Below are the code and all the weights of a small trained network. Each question names an input and a class and asks about switching units off, where a switched-off unit gives its printed mean instead of its output.

import numpy as np


def w(rows, s, z=0):
    codes = np.array(rows[::2]) - 128.0
    scale = np.full(codes.shape[1], s)
    scale[-1] = z or s
    return codes * scale


def f(y):
    return np.maximum(y, 0)


def log_softmax(a):
    a = a - a.max(-1, keepdims=True)
    return a - np.log(np.exp(a).sum(-1, keepdims=True))


def net(x, mask):
    res = np.array(x, float).reshape(1, 8) / 4 @ E
    y = f(res @ A[0][:, :-1].T + A[0][:, -1])
    res = res + np.where(mask, y, B[0][:, -1]) @ B[0][:, :-1]
    return log_softmax(res[-1] @ U[:, :-1].T + U[:, -1])


A, B = {}, {}
E = w([
[130,125,126,127,126,126,128,129,125],'x0',
[112,206,157,73,82,105,201,182,104],'x1',
[84,122,166,104,124,249,109,112,43],'x2',
[130,126,129,128,125,130,127,130,128],'x3',
[127,129,130,129,126,128,128,127,130],'x4',
[205,175,132,180,77,138,145,59,96],'x5',
[128,125,125,126,124,124,125,127,125],'x6',
[129,128,134,127,123,126,124,129,129],'x7',
],0.014)
A[0] = w([
[82,80,151,94,153,173,120,134,100,142],'N1',
[112,127,122,123,149,107,114,150,152,116],'N2',
[141,152,142,139,121,178,139,73,55,82],'N3',
[156,136,144,145,96,190,124,68,47,89],'N4',
[130,81,133,131,128,68,118,153,187,227],'N5',
[119,126,110,108,166,84,127,153,203,195],'N6',
[77,161,145,94,112,164,145,150,79,89],'N7',
[166,133,121,135,137,92,149,147,196,204],'N8',
[69,124,147,101,118,252,101,103,22,155],'N9',
[140,62,134,139,148,122,89,101,126,212],'N10',
[198,141,121,176,93,82,130,110,168,141],'N11',
[18,69,107,69,158,113,106,197,167,247],'N12',
[126,130,115,111,133,56,172,182,182,175],'N13',
[80,149,139,48,134,126,133,191,133,140],'N14',
[215,153,106,188,119,67,122,110,194,193],'N15',
[121,102,131,120,140,63,132,163,192,200],'N16',
[210,183,121,180,71,136,145,41,98,158],'N17',
[142,30,91,202,178,160,39,66,161,254],'N18',
[143,97,144,153,132,115,103,113,186,210],'N19',
[36,121,147,67,131,205,103,145,56,154],'N20',
[109,253,166,52,81,92,241,204,87,160],'N21',
[222,192,128,180,75,136,141,39,94,153],'N22',
],0.0078,0.0067)
B[0] = w([
[82,89,151,112,152,159,142,111,114,179],'N1',
[127,128,133,120,119,127,110,133,149,148],'N2',
[152,162,157,142,91,172,98,142,98,171],'N3',
[159,173,157,164,110,197,83,134,68,183],'N4',
[127,120,103,144,133,107,102,131,182,201],'N5',
[126,119,99,142,121,106,104,148,174,193],'N6',
[114,127,152,108,132,158,153,188,98,172],'N7',
[132,140,94,129,114,86,114,126,160,198],'N8',
[79,130,218,115,135,244,86,117,51,237],'N9',
[121,89,118,141,136,134,113,96,147,181],'N10',
[158,135,124,150,148,87,161,112,126,197],'N11',
[29,80,107,77,175,122,98,154,195,232],'N12',
[123,153,90,98,111,78,107,135,168,203],'N13',
[88,151,154,86,168,100,140,178,140,184],'N14',
[186,119,113,163,154,60,180,99,146,230],'N15',
[135,124,93,132,121,101,91,149,180,198],'N16',
[240,161,147,181,135,113,151,105,58,221],'N17',
[113,53,131,175,173,154,85,34,131,241],'N18',
[133,97,106,171,148,105,118,127,154,182],'N19',
[61,112,175,87,157,161,157,158,81,219],'N20',
[139,254,100,5,49,100,170,196,107,253],'N21',
[251,169,144,182,123,126,166,99,60,225],'N22',
],0.0089,0.016)
U = w([
[94,24,69,152,152,91,58,113,231,252],'0',
[209,79,116,223,208,63,183,50,130,195],'1',
[83,184,72,61,88,49,115,205,207,180],'2',
[209,201,86,108,45,38,254,124,112,29],'3',
[19,11,167,104,183,197,83,71,116,111],'4',
[167,117,193,202,135,215,41,47,59,80],'5',
[27,140,182,44,148,156,202,219,89,141],'6',
[168,210,182,111,23,200,164,173,42,24],'7',
],0.0059,0.0027)

Each question gives the input, the list of numbers given to net, and the class t.
The units are the neurons (one row each of A and B). Each row of codes is followed by its name. A weight is (code - 128) times the scale printed after its matrix; where a second scale follows, it is the last column's (A, B and U).
mask holds one flag per neuron, in row order. A switched-off neuron (its flag False) gives its mean, the last column of its row in B, instead of its output. The means were averaged over made-up inputs and are rounded, as every weight is.
A unit's drop is (log p(t) with every unit on - log p(t) with that unit switched off) / (log p(t) with every unit on - log p(t) with every unit switched off).
The circuit of an input: a set's keep is (log p(t) with only the set's units on - log p(t) with every unit switched off) / (log p(t) with every unit on - log p(t) with every unit switched off). Starting from the 12 units with the biggest drops (on a tie, the unit counted first), units are removed one at a time, each time the one whose removal leaves the highest keep (on an exact tie, the one counted first), for as long as the keep stays at least 0.8.
units of the circuit, in order: the units of the circuit, biggest drop first
k most important neurons: the k neurons with the biggest drops, biggest first
drop when u is switched off: that unit's drop, to one decimal
input [-1,1,0,-4,-1,5,-2,5], class 3: units of the circuit, in order -> N9
input [-6,-1,3,6,6,-1,-3,-6], class 4: units of the circuit, in order -> N21, N22
input [0,-1,-1,-8,7,6,-8,4], class 1: units of the circuit, in order -> N21, N9
input [-3,-6,-6,-6,3,0,4,7], class 0: 2 most important neurons -> N22, N17
input [-2,-5,7,-1,0,0,2,-1], class 4: 3 most important neurons -> N22, N17, N20
input [-2,-2,3,6,-8,0,8,3], class 4: units of the circuit, in order -> N22, N21
input [-8,1,-5,4,-1,0,0,-7], class 2: 3 most important neurons -> N18, N22, N17
input [-3,2,5,-4,4,0,1,-7], class 6: units of the circuit, in order -> N22, N20
input [8,-3,0,1,4,6,2,7], class 1: 2 most important neurons -> N9, N15
input [8,3,5,3,-8,0,1,-4], class 6: drop when N17 is switched off -> 0.4
input [-2,4,-1,6,4,-5,-2,-5], class 2: drop when N9 is switched off -> 0.1
input [-6,0,-7,0,5,-1,-3,6], class 0: drop when N21 is switched off -> 0.9
input [-5,-2,-2,3,-8,0,-4,-3], class 0: drop when N22 is switched off -> 0.5
input [-4,0,5,0,-3,-4,-2,-8], class 4: units of the circuit, in order -> N21
